Below are the code and all the weights of a small trained network. Each question names an input and a target symbol and asks about switching units off, where a switched-off unit gives its printed mean instead of its output.

import numpy as np


def w(rows, s, z=0):
    codes = np.array(rows[::2]) - 128.0
    scale = np.full(codes.shape[1], s)
    scale[-1] = z or s
    return codes * scale


def f(y):
    return y / 2 * (1 + np.tanh(0.7978845608 * (y + 0.044715 * y**3)))


def softmax(a):
    e = np.exp(a - a.max(-1, keepdims=True))
    return e / e.sum(-1, keepdims=True)


def log_softmax(a):
    a = a - a.max(-1, keepdims=True)
    return a - np.log(np.exp(a).sum(-1, keepdims=True))


def net(x, mask):
    ids = ['βγδζπφ'.index(c) for c in x.split()]
    T = len(ids)
    res = E[ids] + P[:T]
    q, k, v = (res @ M[0].T for M in (Q, K, V))
    z = softmax(np.where(np.tri(T) > 0, q @ k.T / 2**0.5, -1e9)) @ v
    res = res + np.where(mask[0], z, O[0][:, -1]) @ O[0][:, :-1]
    y = f(res @ A[0][:, :-1].T + A[0][:, -1])
    res = res + np.where(mask[1:13], y, B[0][:, -1]) @ B[0][:, :-1]
    return log_softmax(res[-1] @ U[:, :-1].T + U[:, -1])


Q, K, V, O, A, B = {}, {}, {}, {}, {}, {}
E = w([
[121,175,156,84,152,121],'β',
[160,34,33,160,100,117],'γ',
[150,172,74,189,104,191],'δ',
[42,202,156,127,141,59],'ζ',
[121,93,153,120,93,134],'π',
[5,127,132,197,197,180],'φ',
],0.022)
P = w([
[110,144,13,53,72,174],'0',
[141,139,91,34,164,166],'1',
[145,144,123,53,160,152],'2',
[158,132,151,73,137,141],'3',
[169,142,166,97,149,140],'4',
[176,141,194,109,151,125],'5',
[180,139,206,133,141,123],'6',
[169,130,226,150,133,120],'7',
[168,117,254,156,143,121],'8',
[174,119,246,179,138,98],'9',
[176,131,241,210,135,66],'10',
],0.0096)
Q[0] = w([
[74,246,254,204,247,146],'h1',
[234,204,180,151,132,28],'h1',
],0.0061)
K[0] = w([
[134,119,254,243,126,142],'h1',
[172,71,213,204,93,60],'h1',
],0.0074)
V[0] = w([
[234,119,122,112,1,12],'h1',
[115,80,190,33,41,254],'h1',
],0.0061)
O[0] = w([
[118,69,181,88,80,175,3],'h1',
[114,253,106,136,81,113,125],'h1',
],0.016,0.012)
A[0] = w([
[169,93,232,109,104,171,134],'n1',
[197,122,157,102,179,97,193],'n2',
[149,163,177,108,134,181,76],'n3',
[90,254,139,106,55,92,89],'n4',
[157,137,82,189,156,129,75],'n5',
[157,117,64,197,130,183,40],'n6',
[75,118,228,57,151,109,142],'n7',
[54,60,193,111,182,61,227],'n8',
[129,97,110,171,218,222,158],'n9',
[19,209,165,102,66,193,128],'n10',
[94,33,18,98,58,35,254],'n11',
[200,95,145,92,46,119,80],'n12',
],0.0099,0.0048)
B[0] = w([
[204,240,88,127,212,172,143],'n1',
[2,191,96,116,154,179,155],'n2',
[72,108,192,80,95,164,128],'n3',
[188,80,158,192,115,65,191],'n4',
[98,110,216,86,97,188,254],'n5',
[153,118,159,68,62,109,204],'n6',
[23,56,125,130,34,171,144],'n7',
[158,211,81,121,62,171,180],'n8',
[188,134,108,161,112,117,232],'n9',
[195,127,220,91,55,86,152],'n10',
[56,128,87,116,128,142,194],'n11',
[140,119,237,208,167,78,156],'n12',
],0.0073,0.014)
U = w([
[254,161,44,96,79,118,89],'β',
[97,104,209,70,159,176,189],'γ',
[108,102,165,110,142,109,98],'δ',
[54,148,1,61,66,176,236],'ζ',
[81,81,225,176,81,70,3],'π',
[115,130,103,237,178,59,175],'φ',
],0.007,0.0036)

Each question gives the input, a string of symbols that net reads in full, and the target symbol t.
The units are the heads (2 rows each of Q, K, V and O) and the neurons (one row each of A and B). Each row of codes is followed by its name. A weight is (code - 128) times the scale printed after its matrix; where a second scale follows, it is the last column's (O, A, B and U).
mask holds one flag per unit, heads first, then neurons. A switched-off unit (its flag False) gives its mean, the last column of its rows in O or B, instead of its output. The means were averaged over made-up inputs and are rounded, as every weight is.
A unit's drop is (log p(t) with every unit on - log p(t) with that unit switched off) / (log p(t) with every unit on - log p(t) with every unit switched off).
The circuit of an input: a set's keep is (log p(t) with only the set's units on - log p(t) with every unit switched off) / (log p(t) with every unit on - log p(t) with every unit switched off). Starting from the 12 units with the biggest drops (on a tie, the unit counted first), units are removed one at a time, each time the one whose removal leaves the highest keep (on an exact tie, the one counted first), for as long as the keep stays at least 0.8.
circuit, biggest first: the units of the circuit, biggest drop first
unit that matters most: the unit with the biggest drop
top k neurons: the k neurons with the biggest drops, biggest first
drop of u: that unit's drop, to one decimal
input γ γ φ ζ β, target φ: unit that matters most -> n5
input π γ π, target π: circuit, biggest first -> h1, n10
input φ ζ φ φ π φ φ γ, target ζ: circuit, biggest first -> n11, n4
input φ π π π ζ, target π: top 3 neurons -> n10, n4, n7
input φ φ φ δ γ, target ζ: top 2 neurons -> n11, n4
input π π π, target π: circuit, biggest first -> h1, n4, n10
input ζ β φ π, target ζ: top 2 neurons -> n4, n12
input γ γ π, target γ: top 2 neurons -> n1, n12
input φ φ β φ δ δ φ γ δ ζ, target ζ: circuit, biggest first -> h1, n8, n7, n2
input ζ ζ β β π, target ζ: top 2 neurons -> n4, n5
input δ φ δ δ ζ β, target ζ: drop of h1 -> 0.8
input φ φ π, target φ: drop of h1 -> 0.6
input π φ δ γ ζ φ δ φ φ β, target φ: drop of n6 -> 0.1
input ζ γ ζ β, target ζ: top neuron -> n5
